M = [ 582 -182  374  -78  -33   20 -159  171 -320 -662   83  474  166]
M[0]	582
M[5]	20
M[9]	-662
M[-9]	-33

a = [[7, 5, 5, 4, 5, 5, 5, 5, 5, 4, 5, 2, 5, 3, 3, 3], [3, 5, 5, 7, 5, 5, 6, 5, 5, 7, 5, 9, 5, 9, 8, 7], [6, 4, 3, 6, 3, 3, 7, 3, 6, 7, 3, 5, 6, 6, 7, 5], [6, 6, 6, 4, 6, 6, 4, 6, 5, 5, 6, 4, 4, 4, 4, 4], [3, 6, 6, 7, 6, 7, 5, 6, 6, 4, 6, 6, 6, 5, 5, 7], [5, 6, 6, 4, 6, 6, 5, 6, 2, 5, 6, 6, 4, 5, 5, 5], [5, 4, 5, 7, 5, 5, 6, 4, 7, 5, 5, 5, 7, 6, 6, 6], [6, 6, 7, 4, 6, 7, 5, 7, 3, 6, 7, 6, 4, 6, 5, 5], [5, 4, 5, 7, 5, 5, 6, 5, 7, 6, 5, 5, 6, 6, 6, 6], [8, 5, 5, 3, 5, 5, 5, 5, 5, 6, 5, 4, 5, 5, 4, 3], [7, 7, 6, 4, 6, 6, 5, 6, 3, 5, 6, 5, 4, 5, 4, 4], [5, 5, 4, 5, 4, 4, 7, 4, 5, 8, 4, 8, 5, 8, 8, 5]]
Indices start at 0.
row 0 col 0 => 7
row 11 col 6 => 7
row 9 col 13 => 5
row 7 col 4 => 6
row 2 col 2 => 3
row 1 col 13 => 9
row 5 col 4 => 6
row 7 col 10 => 7
row 0 col 7 => 5
row 6 col 11 => 5
row 4 col 9 => 4
row 8 col 9 => 6
row 10 col 13 => 5
row 1 col 1 => 5
row 8 col 7 => 5
row 3 col 6 => 4
row 2 col 4 => 3
row 11 col 5 => 4
row 3 col 8 => 5
row 5 col 9 => 5
row 9 col 11 => 4
row 0 col 4 => 5
row 3 col 14 => 4
row 4 col 1 => 6
row 5 col 2 => 6
row 1 col 14 => 8
row 6 col 1 => 4
row 6 col 8 => 7
row 6 col 0 => 5
row 8 col 5 => 5
row 3 col 12 => 4
row 10 col 6 => 5
row 4 col 12 => 6
row 0 col 8 => 5
row 1 col 9 => 7

m =  85   -7   64   59  -24
m[0] -> 85
m[-2] -> 59
m[-1] -> -24

data =
[[ -8  20  40  44  64  31  60  -6  79]
 [ 26  21  24  33  11  28  13  30  48]
 [ 18 -12 -37 -17 -34  -9 -51   5 -67]
 [-12   4  40 -11  64 -23  45  14  25]
 [-36  -3 -53   9 -64  11 -60 -51 -64]
 [ 18   3  47  -8  42 -11  56  38  72]
 [-26 -11 -68   2 -70   3 -65 -22   0]
 [ 40  -6  43   4  62   6  78  51  79]
 [ 15  -6 -49   0 -65   8 -57   6 -26]]
Indices start at 0.
(0, 0)	-8
(1, 3)	33
(8, 8)	-26
(3, 7)	14
(3, 0)	-12
(5, 0)	18
(2, 3)	-17
(0, 2)	40
(4, 1)	-3
(5, 7)	38
(5, 2)	47
(7, 6)	78
(2, 8)	-67
(2, 1)	-12
(0, 6)	60
(2, 0)	18
(6, 7)	-22
(6, 4)	-70
(8, 7)	6
(6, 2)	-68
(1, 2)	24
(6, 1)	-11
(7, 8)	79
(2, 2)	-37
(4, 5)	11
(4, 7)	-51
(5, 1)	3
(4, 3)	9
(8, 1)	-6
(3, 4)	64
(7, 2)	43
(3, 3)	-11
(4, 0)	-36
(2, 5)	-9

A =
-18   -4    0   13    1   -1    8    4   -5   -3    3  -13  -10
 26  -77   -1   -3    1   14    5   -7   -2    3   -4   45  -11
 31    6   -2  -45    6    8    8   -9  -20   -5    4   45  -11
 30  -62    3  -29    2   12  -18   -9   -8    3   -6   45    7
-11   -1    1   15    2   11   -1   -1    6    3   -4  -13   -2
-24   -3    2  -29   -4   -6   -6   -3    2    7    2  -10   11
-22   -5    0   12    1   -4    3   -6    6   -5    4  -13   10
 31  -65  -11  -20    6   17  -24   -1   18    0   10   16   11
 -1    9    1   -4    1   -3  -10    4    0   -1    4   29   -4
 30   82    5  -31    1  -16   -7   -8    2   -3    0   42    0
-13    4    2    6    1   -6    7    3   -1   -1   -2   -8   -8
-11   16    0    9   -2   -4    3    2   -1   -1   -5   -8   -4
-25    6    0  -25    1    8  -18    3    2    7   -2   -9    7
A[0][0] = -18
A[1][3] = -3
A[0][11] = -13
A[9] = [30, 82, 5, -31, 1, -16, -7, -8, 2, -3, 0, 42, 0]
A[:, 11] = [-13, 45, 45, 45, -13, -10, -13, 16, 29, 42, -8, -8, -9]
A[5][12] = 11
A[:, 3] = [13, -3, -45, -29, 15, -29, 12, -20, -4, -31, 6, 9, -25]
A[12][4] = 1
A[11][9] = -1
A[0][5] = -1
A[12][9] = 7
A[8][1] = 9
A[12][10] = -2
A[6][11] = -13
A[:, 6] = [8, 5, 8, -18, -1, -6, 3, -24, -10, -7, 7, 3, -18]
A[4][8] = 6
A[3] = [30, -62, 3, -29, 2, 12, -18, -9, -8, 3, -6, 45, 7]
A[5][0] = -24
A[1][10] = -4
A[5] = [-24, -3, 2, -29, -4, -6, -6, -3, 2, 7, 2, -10, 11]
A[11] = [-11, 16, 0, 9, -2, -4, 3, 2, -1, -1, -5, -8, -4]
A[7][4] = 6
A[12][3] = -25
A[1][9] = 3
A[5][8] = 2
A[10][9] = -1
A[:, 12] = [-10, -11, -11, 7, -2, 11, 10, 11, -4, 0, -8, -4, 7]
A[6][6] = 3
A[1] = [26, -77, -1, -3, 1, 14, 5, -7, -2, 3, -4, 45, -11]
A[2][7] = -9
A[0][3] = 13
A[0] = [-18, -4, 0, 13, 1, -1, 8, 4, -5, -3, 3, -13, -10]
A[6][8] = 6
A[2][4] = 6
A[9][9] = -3

arr = [343 510 233 490 723 549 751 603 919 421 484 439 541]
arr[0] => 343
arr[5] => 549
arr[2] => 233
arr[-5] => 919

B = ((-529, -214, 70, 592, 194, -93, 649, 98, -31, -119, -231, 724, 60, -80, 627), (17, -403, -205, 442, -19, -345, 662, 161, -210, -286, -371, 560, -52, -276, 512), (890, 258, 126, -136, 128, -72, -30, 252, 143, 192, 200, -237, 269, 156, -59), (123, 136, 267, 336, 739, 357, 127, 606, 143, 515, 282, 75, 657, 247, 74), (123, 715, 335, -89, 83, 751, -220, -34, 727, 520, 376, -174, 65, 348, -217), (355, -225, 81, 220, 601, -269, 256, 560, -133, 99, -60, 188, 635, -25, 210), (265, 184, -364, 268, -264, 723, 256, -252, 490, 232, -350, 153, -336, -337, 296), (281, 48, 692, -69, -88, -225, 29, -42, -229, 380, 741, 287, -67, 705, -67), (-173, -16, 96, 696, -154, 331, 632, -182, 55, 133, 204, 770, -146, 153, 673), (20, 530, 608, -311, -248, -22, -19, -162, 254, 219, 595, 76, -88, 625, 20))
B[0][0] -> -529
B[4][13] -> 348
B[5][7] -> 560
B[5][12] -> 635
B[9] -> [20, 530, 608, -311, -248, -22, -19, -162, 254, 219, 595, 76, -88, 625, 20]
B[9][7] -> -162
B[2][10] -> 200
B[8] -> [-173, -16, 96, 696, -154, 331, 632, -182, 55, 133, 204, 770, -146, 153, 673]
B[7][3] -> -69
B[9][12] -> -88
B[6] -> [265, 184, -364, 268, -264, 723, 256, -252, 490, 232, -350, 153, -336, -337, 296]
B[0][10] -> -231
B[7][0] -> 281
B[4][1] -> 715
B[:, 4] -> [194, -19, 128, 739, 83, 601, -264, -88, -154, -248]
B[9][11] -> 76
B[3][6] -> 127
B[1][0] -> 17
B[3][4] -> 739
B[0][7] -> 98
B[9][1] -> 530
B[3][10] -> 282
B[0] -> [-529, -214, 70, 592, 194, -93, 649, 98, -31, -119, -231, 724, 60, -80, 627]
B[3][9] -> 515
B[4][6] -> -220
B[4][8] -> 727
B[8][14] -> 673
B[8][3] -> 696
B[9][9] -> 219
B[2][8] -> 143
B[:, 1] -> [-214, -403, 258, 136, 715, -225, 184, 48, -16, 530]
B[1][6] -> 662
B[7][14] -> -67
B[8][6] -> 632
B[6][10] -> -350

x = [ 69  52 -61  14  78 -82 -30 -31  -4 -20  77  32 -64  88]
x[0] -> 69
x[7] -> -31
x[6] -> -30
x[9] -> -20
x[8] -> -4
